The rows lie along a hidden order. The number after each row says roughly how far along it the row is, from 0 to 20. A new part has a new order.
In the rows, 128 means zero.
[140 159 167 143 122 120 110 181  95 102 221 124 112 195 141 167  69 138
 128 134 119 116  93 137 163 108 101 118 128 104 150 153 133 130 172 123
 134 158 146 110 138 170 143 124 164 193 136 107 162 119 118 115 124 123
 142 180] -> 20
[130 169 133 139  73 107 162 147 135 105 138 129 159 173 139 194  80 117
 141 158 153 140 118 141 114 179 130 131 124 114 135 108 140 113 154 151
 115 196  92 131 187 112 124 124 111 198 144 105 177 139 198 149 116 115
 149 157] -> 6
[153 165 138 110  58 106 127 170  91  96 148 126 145 141 135 170 110 120
 126 184 133 125  98 135 134 133 137 112 137 110 108 115 140 131 188 129
 115 166  92 144 155 115 115 135 110 193 145  99 186 126 191 150 127 117
 135 147] -> 0
[189 137 148  76  49  98 158 157  80 116 126 124 151 161 140 169  83 111
  89 205 147 211 127 246 127 154  95 128 139 114 102 168 126 124 206 120
 108  96 115 199 122 136 117 129 107 229 202  99 176 133 136 128 123 120
 189 135] -> 11
[157 129 165 103  65 122 121 173  85 100 185 124 124 144 138 154  70 119
 108 160 126 147 103 189 162 132  93 113 158 114 108 141 129 121 222 121
 115 116 123 124 126 127 116 145 115 215 169 101 152 126 130 117 124 134
 133 154] -> 13
[135 153 132 129 115 119 123 157 103 117 167 115 133 186 144 166  87 140
 103 144 130 141 111 158 159 121 122 101 116 110 142 119 130 122 155 132
 134 170 122 114 137 117 150 148 160 180 152 120 152 127 145 144 108 118
 152 169] -> 19
[130 155 132 100  98 110 124 123  97 120 132 135 149 179 141 198  87 115
 145 164 134 148 126 137 129 139 169 162 117 122 134 109 137 110 157 133
 120 233  95 127 177 109 120 141 117 192 143 121 166 131 205 229 107 114
 147 144] -> 0
[140 146 143 139 105 121 101 145 100 105 195 122 115 176 141 150  71 133
 133 137 120 121  99 118 149 111 108 122 126 112 142 117 133 130 160 124
 131 181  99 111 137 130 128 125 152 176 127 112 155 121 144 139 122 121
 123 168] -> 13
[132 176 135 159  89 110 153 148 140 119 147 128 152 186 139 188 112 118
 147 146 128 134 144 129 117 203 102 154 122 112 149 112 133 115 152 166
 120 136  93 122 167 114 133 129 117 175 140 160 151 161 149 130 123 121
 179 162] -> 17
[172 160 134  88  69 100 158 201  79 100 133 125 155 150 135 196  78 115
  98 197 140 181 112 207 150 146 103 121 138 114 105 152 135 127 214 121
 108 107  88 156 123 145 110 121 104 231 199 100 175 129 157 121 122 113
 168 141] -> 5
[135 145 143  81  62  97 146 135  81  98 135 126 146 155 135 182  79 113
  97 165 130 166 120 160 110 152  87 158 129 116 104 149 127 116 176 123
 104  99  92 140 120 152 112 115 107 245 163 102 151 130 140 121 122 119
 166 141] -> 11
[165 184 140 138 107 121 104 193  93 120 149 115 151 122 144 146  84 122
 110 183 127 168  95 135 140 113 136  97 138 110 101 139 127 158 215 134
 137 167 103 158 139 109 131 154 132 125 141 120 171 128 149 140 108 141
 181 144] -> 3

Part 2:
[161 153  90 148  89 117  94 138 139 155 120 173 121 144 111  94 117 110
 135  77 108 145 178 106 163 126 110 140 119  83 101 120 127 133 105 102
 141 151 132 176 132 137 118 121 119 118 135 174 119 120 137 165 115 120
 140 156 107 111 152 124 149 120 140 156 106 143 102 142 124 130 144 150
 155 160 109 102 132 119 105 127] -> 3
[ 63 149 128  91 146 143 150 126 130 177 119  74 130 137 102 117 168 129
 155 177 163 142  80  73 127 175 132 119 176 167 159 105 128 175 152 171
  86 178  95 124 115 224 153 136  90 129 121 110 132  84  76 152 141 134
 136  28 116  91  98 138 180 137 159 104 169 152 178  98 197 122  80 124
 144 118 105 138 114 119 161  67] -> 3
[ 91  87 209 126 186 148 131 112 126 130 151  84 137 125 113 147 137 140
 164 169 146  94  69 136  48 121 143 132 134 185 161 146 124  96 136 143
 134 129 104 127 130  58 135 139 151 129 115 100 115 189 131 118 133 150
 130 107 179 121 141 112  67 146  89  86 152 102 167 104 119 131 117 102
  98  94 134 156 140 135 159 179] -> 7
[120 146 141 128 129 134 128 125 137 155 132 119 124 134 113 116 128 128
 149 120 139 144 136 108 115 143 132 134 121 168 133 128 136 131 140 142
 121 160 124 125 130 163 158 126 111 116 135 129 136 112 114 137 127 145
 130  97 121 108 125 126 120 125 124 121 135 131 161 115 150 126 120 121
 146 142 101 149  89 128 141 116] -> 0
[117 151 141 128 182 178 114  95 102  76 146  77 142 121 145 111 130 169
 184  24 135  89  79 179  15 163 170 142 125 197 112 121 114 100  74 144
 191  51  85 139 147  82 167 145 173 152 118 168 131 206 150  46 159 125
 138 148 185 146 108 113 158 181 114  83  92 166 151 125  96 145  99 151
  79 153 169 164 164 168 132 170] -> 20
[126 203  85 104  90 129  84 140 151 175 118 175 102 141 134  88 130 102
 138  52 119 135 183  14 185 136 118 155 150 160 103 110 135 145 102 123
 133 162 122 146 117 183 168 120  89 125 134 191 127  47 111 192 121 100
 147 127  88 101 106 141 144 129 157 157 104 179 112 138 168 126 122 141
 172 181  88  79  48 141  99  62] -> 4
[124 133 134 116 150 141 102 127 142 157 139 145 131 120 126 151 147 109
 129 123 134  77 108 104 144 117 108 149 134 151 147 151 128 120  97 103
 152 164 101 161 135  62 118 122 149 115 118 126 126 147 138 168 123 118
 152 166 145 141 147 115  86 133 125 132 120 125  88 136 129 128 118 111
  92 148 123 113 122 138 109 158] -> 6
[ 83 100 185 119 190 142 120 112 120 118 144  93 120 141 101 121 140 142
 164 151 140 102  63 119  37 116 136 127 161 166 151 118 112  92 133 170
 125 130 106 145 117  87 140 144 137 151 110 118  96 182 109 127 139 129
 131  69 166  96 133 120 102 151  88  96 150 136 199 100 118 134 109 110
 114 115 133 156 138 131 159 129] -> 15
[116  24 163 173 155 118 152 109 111 111 122  80 133 129  71 131 114 150
 158 200 156 177  89 205  40 100 136 106 117  70 130 120 111  92 154 137
 107 105 131 141 135  97 118 143 153 125 116  66 112 206 115 103 112 139
 122 107 153 108 165 110 140 131  72 111 159  97 174 111  67 129 134 116
 108  84 176 181 223 100 183 184] -> 2

[141 131 127 161 124 143 105 125 103  99 125 174 118 165 122 121 118 121
  99 138 156 151 134 122 138 127 153 127 198 130 124  22 146  85 126 119
 130 114 137 127 116 100 132 127  58 118 127 140 138 129 151 118 175 149
 126 134] -> 5
[102 135 147 108 129 120 105 134 112 155  95 102 107 115 153 146 143 155
 136 150 146 137 111 150 117 106 156 129  73 129 125 255 132 112 142 100
 132 111 107 136 136 137 149 126 141 113 120 155 133 143  83 187  85 116
 168 110] -> 8
[ 96 127 130 157 125 143  67 147  86 118 154 152 128 155 121  89  83 143
 135 140 236  96 120 138 128 146 163 125  87 120 130   1 196  60  89 163
 116 106 128 116 120 129 162 130 130 121 119 169 139 112 106 171 132 170
 160 123] -> 19
[ 81 127 133 159 123 141  96 125 102 116 142 130 130 153 125 108 104 140
 142 160 127 104 135 131 105 153 158 122  68 122 138  44 171  54  99 141
 121 117 125 117 126  96 163 136 150 104 127 158 146 138 101 148 145 176
 158 122] -> 19
[ 82 140 152 118 129 119 139  97 155 132  95  95 127 109 143 155 167 138
 134 176  39 111 129 133  98 139 139 124   1 131 130 255  88 177 120 114
 146 125 117 135 141 130 129 168 180 107 140 111 135 154 134 123  89 133
 153 119] -> 10
[138 131 135 142 134 137 151 109 126 114 160 204 148 167  93 156 113 101
 129 115 213 118 133 119 193 142 117 119 121 126 118  46  91 133  53 161
 119  89 136 121 123 142  96 131 141 140 123 143 125  95 136 110 134  98
 119 131] -> 11
[ 90 132 133 138 128 130 125 125 136 131 112  81 130 121 144 133 134 152
 163 149  58 115 129 135  88 139 138 125   1 125 148 204 105 117 136 116
 137 141 116 129 137 109 160 144 177 102 131 141 139 158  99 141  94 155
 151 120] -> 11
[ 98 135 141 131 125 129 116 114 136 123 124 122 130 141 143 116 133 125
 113 168 124 105 135 125 125 143 148 121  61 128 119 173 139 109  87 142
 130 108 126 122 129 123 128 167 151 117 132 135 140 138 122 135 125 141
 158 121] -> 15
[ 80 138 152 143 125 136 122  94 127 115 112 145 143 147 125 136 134 130
 132 158 119 103 124 120 138 163 151 118   6 126 132 238  95 113  62 145
 140  93 129 117 134 128 129 172 170 100 135 136 146 143 134 108  99 142
 183 117] -> 20
[121 136 147 135 135 136 131 101 128 128 139 194 137 169 110 134 124 105
 102 111 179  95 135 119 176 140 137 119  77 127 120 164 100 109  65 171
 126  80 139 114 127 133  74 123 121 130 127 148 128 110  87 105 123 128
 152 118] -> 15
[129 130 134 161 125 131 123 130 120 111 121 170 121 136 121 164 109 130
 133 165 210 169 113 137 163 114 146 128 141 126 122  90 121 129 109 115
 133 114 126 150 126 135 135 175 135 124 121 142 135 124 139 145 120 111
 141 130] -> 6
[125 137 138 146 130 126 170 105 141 108  89 136 119 121 128 186 157 125
 143 155  97 172 107 142 130 113 129 125 107 130 135 250  73 180 142  92
 157 123 120 155 133 141 146 185 155 121 133 122 125 138 157 110  92 107
 114 136] -> 0
[ 98 132 147 156 130 138  97 126  99 145 116 125 113 145 147 123 123 145
 120 150  89 122 136 142  89 110 173 128  48 126 144 193 121  69 141 121
 121 125 121 130 134  99 139 133 103  99 122 156 140 153  86 157 142 159
 140 111] -> 10
[ 95 137 146 139 126 131 100 126  79 106 117 122 110 128 132 151 126 141
 142 195 187 130 106 147 117 120 188 124  30 124 118 140 174 102  98 110
 138  94 115 137 126 147 199 164 133 120 123 153 135 120 125 185  94 142
 144 128] -> 13
[ 88 129 141 154 127 135 102 132 111 136 135 140 129 137 130 134 105 143
 148 148 169 110 124 140 129 132 161 125  63 122 135  72 137  74 107 139
 127 123 121 129 130 124 143 151 150 117 119 161 139 134  79 172 118 149
 158 116] -> 15
[119 132 139 132 132 125 153 118 137 124 124 155 128 124 122 168 127 124
 146 149 189 129 115 137 164 125 137 124  76 126 120 180  98 174  83 140
 144  97 123 137 128 161 134 177 188 138 124 134 124 109 137 143  83 104
 129 129] -> 6
[162 126 132 175 134 147 101 133 125 127 134 202 116 184 112 120  93 136
  88  73 170 130 141 126 150 122 145 129 242 127 151  32  77  41 135 153
 125 124 146 130 123  97  83  94  27 123 123 152 138 132 125 111 169 147
 129 120] -> 2
